Below are the code and all the weights of a small trained network. Each question names an input and a class and asks about switching units off, where a switched-off unit gives its printed mean instead of its output.

import numpy as np


def w(rows, s, z=0):
    codes = np.array(rows[::2]) - 128.0
    scale = np.full(codes.shape[1], s)
    scale[-1] = z or s
    return codes * scale


def norm(h):
    return h / np.sqrt((h * h).mean(-1, keepdims=True) + 1e-5)


def f(y):
    return np.maximum(y, 0)


def log_softmax(a):
    a = a - a.max(-1, keepdims=True)
    return a - np.log(np.exp(a).sum(-1, keepdims=True))


def net(x, mask):
    res = np.array(x, float).reshape(1, 4) / 4 @ E
    u = 0
    for l in range(4):
        y = f(norm(res) @ A[l][:, :-1].T + A[l][:, -1])
        res = res + np.where(mask[u : u + 5], y, B[l][:, -1]) @ B[l][:, :-1]
        u += 5
    return log_softmax(norm(res)[-1] @ U[:, :-1].T + U[:, -1])


A, B = {}, {}
E = w([
[165,63,166,118,100,104,178,102,93,235,59],'x0',
[182,255,37,166,146,157,81,142,72,223,111],'x1',
[184,121,105,112,101,150,181,164,152,112,152],'x2',
[118,135,131,41,73,181,67,121,90,92,108],'x3',
],0.0096)
A[0] = w([
[29,133,159,128,159,107,50,23,81,162,83,9],'L0N0',
[125,53,140,107,45,153,158,138,105,215,18,30],'L0N1',
[113,125,111,145,85,94,122,168,86,190,117,82],'L0N2',
[216,82,94,61,81,165,185,254,143,139,152,37],'L0N3',
[108,107,157,36,21,189,54,185,58,122,52,1],'L0N4',
],0.0085,0.009)
B[0] = w([
[132,114,153,164,45,195,156,247,204,200,124,191],'L0N0',
[196,147,226,142,218,145,100,144,108,46,88,247],'L0N1',
[101,163,105,71,159,86,109,115,112,102,90,172],'L0N2',
[94,165,142,133,109,185,155,204,195,241,130,200],'L0N3',
[103,143,121,208,66,155,171,14,157,110,218,255],'L0N4',
],0.011,0.0051)
A[1] = w([
[163,89,129,210,176,65,206,90,141,175,137,34],'L1N0',
[139,135,108,205,88,144,181,7,118,129,144,79],'L1N1',
[26,102,166,190,129,108,85,115,80,145,89,87],'L1N2',
[96,129,110,115,134,165,103,146,151,79,180,135],'L1N3',
[116,75,175,25,93,69,130,145,122,98,100,2],'L1N4',
],0.011,0.0039)
B[1] = w([
[87,106,119,245,108,114,106,94,109,95,219,254],'L1N0',
[128,118,135,132,108,64,130,145,73,108,229,240],'L1N1',
[144,132,127,108,126,180,153,163,193,181,137,192],'L1N2',
[132,117,206,157,147,144,80,148,120,115,97,250],'L1N3',
[19,169,79,65,142,107,128,148,34,169,102,181],'L1N4',
],0.012,0.0063)
A[2] = w([
[173,166,94,142,66,132,84,101,73,166,97,109],'L2N0',
[196,56,24,73,111,93,127,97,155,77,59,9],'L2N1',
[181,107,24,67,117,7,85,48,124,132,83,37],'L2N2',
[150,136,125,56,57,187,110,45,127,100,135,112],'L2N3',
[179,146,63,114,143,104,111,110,95,120,116,88],'L2N4',
],0.013,0.015)
B[2] = w([
[83,117,67,92,150,70,221,130,135,119,91,253],'L2N0',
[143,131,159,225,107,130,173,140,147,80,174,128],'L2N1',
[131,98,161,105,217,120,86,183,24,77,37,136],'L2N2',
[134,91,105,252,126,110,127,86,193,116,193,236],'L2N3',
[87,138,97,72,140,124,104,83,92,114,98,163],'L2N4',
],0.015,0.0037)
A[3] = w([
[216,180,190,106,204,122,60,94,138,64,96,4],'L3N0',
[241,10,185,120,99,84,195,22,61,245,93,5],'L3N1',
[71,3,182,55,74,93,148,51,168,88,131,33],'L3N2',
[63,22,216,46,123,55,165,154,166,120,196,104],'L3N3',
[149,90,121,114,31,114,99,238,254,241,125,20],'L3N4',
],0.009,0.0033)
B[3] = w([
[181,78,220,95,118,105,134,120,39,92,84,171],'L3N0',
[102,132,167,52,183,188,8,149,212,8,106,165],'L3N1',
[167,160,25,129,129,103,164,117,151,117,124,203],'L3N2',
[168,177,94,87,114,135,126,119,87,198,88,255],'L3N3',
[140,135,199,141,172,156,209,134,73,191,158,198],'L3N4',
],0.015,0.0076)
U = w([
[90,106,99,211,117,96,131,55,193,98,202,157],'0',
[120,177,33,57,138,66,179,113,96,145,90,150],'1',
[147,151,192,87,200,144,39,187,152,15,94,143],'2',
[122,165,161,147,94,196,177,234,222,200,112,165],'3',
[102,126,184,125,115,87,169,131,33,129,139,184],'4',
[164,4,125,90,22,22,37,113,124,203,85,2],'5',
],0.017,0.016)

Each question gives the input, the list of numbers given to net, and the class t.
The units are the neurons (one row each of A and B). Each row of codes is followed by its name. A weight is (code - 128) times the scale printed after its matrix; where a second scale follows, it is the last column's (A, B and U).
mask holds one flag per neuron, layer by layer. A switched-off neuron (its flag False) gives its mean, the last column of its row in B, instead of its output. The means were averaged over made-up inputs and are rounded, as every weight is.
A unit's drop is (log p(t) with every unit on - log p(t) with that unit switched off) / (log p(t) with every unit on - log p(t) with every unit switched off).
The circuit of an input: a set's keep is (log p(t) with only the set's units on - log p(t) with every unit switched off) / (log p(t) with every unit on - log p(t) with every unit switched off). Starting from the 12 units with the biggest drops (on a tie, the unit counted first), units are removed one at a time, each time the one whose removal leaves the highest keep (on an exact tie, the one counted first), for as long as the keep stays at least 0.8.
circuit, biggest first: the units of the circuit, biggest drop first
most important unit: the unit with the biggest drop
k most important neurons: the k neurons with the biggest drops, biggest first
drop when u is switched off: that unit's drop, to one decimal
input [-6,-4,4,-2], class 2: circuit, biggest first => (L1N3)
input [-6,-2,7,5], class 3: 4 most important neurons => (L0N3; L0N1; L3N1; L3N4)
input [-7,8,2,-5], class 1: 3 most important neurons => (L0N1; L0N4; L1N0)
input [7,5,1,6], class 2: 2 most important neurons => (L0N1; L3N1)
input [-2,-5,5,-1], class 1: 2 most important neurons => (L3N3; L0N0)
input [8,-7,-5,-6], class 2: 2 most important neurons => (L3N1; L0N1)
input [8,3,8,-5], class 2: 2 most important neurons => (L3N1; L0N1)
input [-5,-6,-6,5], class 1: circuit, biggest first => (L3N2; L3N3)
input [-7,2,-7,-2], class 2: 3 most important neurons => (L1N3; L0N3; L3N0)
input [-3,-4,-2,-3], class 1: 3 most important neurons => (L0N4; L3N3; L0N3)
input [-4,-7,-8,5], class 3: circuit, biggest first => (L0N0; L1N2)
input [7,-7,-2,-2], class 1: 2 most important neurons => (L1N4; L3N3)
input [-6,2,7,-4], class 3: 3 most important neurons => (L0N1; L0N3; L0N4)
input [1,-7,3,6], class 1: circuit, biggest first => (L3N2)
input [-5,-4,1,-3], class 2: 3 most important neurons => (L1N3; L0N4; L2N0)
input [2,5,-4,7], class 0: 2 most important neurons => (L0N4; L2N3)
input [0,4,-8,8], class 0: 3 most important neurons => (L0N4; L2N3; L0N3)
input [5,5,-3,2], class 1: 2 most important neurons => (L2N0; L0N2)
input [-5,2,-7,7], class 0: 4 most important neurons => (L0N4; L0N3; L2N3; L3N3)
input [6,-1,-6,-3], class 2: most important unit => L0N1
input [4,1,5,2], class 3: drop when L0N0 is switched off => -0.1
input [-2,-4,5,7], class 0: drop when L0N4 is switched off => 1.1
input [5,-3,-5,-8], class 0: drop when L1N0 is switched off => 9.8
input [6,4,-4,1], class 2: drop when L0N1 is switched off => 0.4
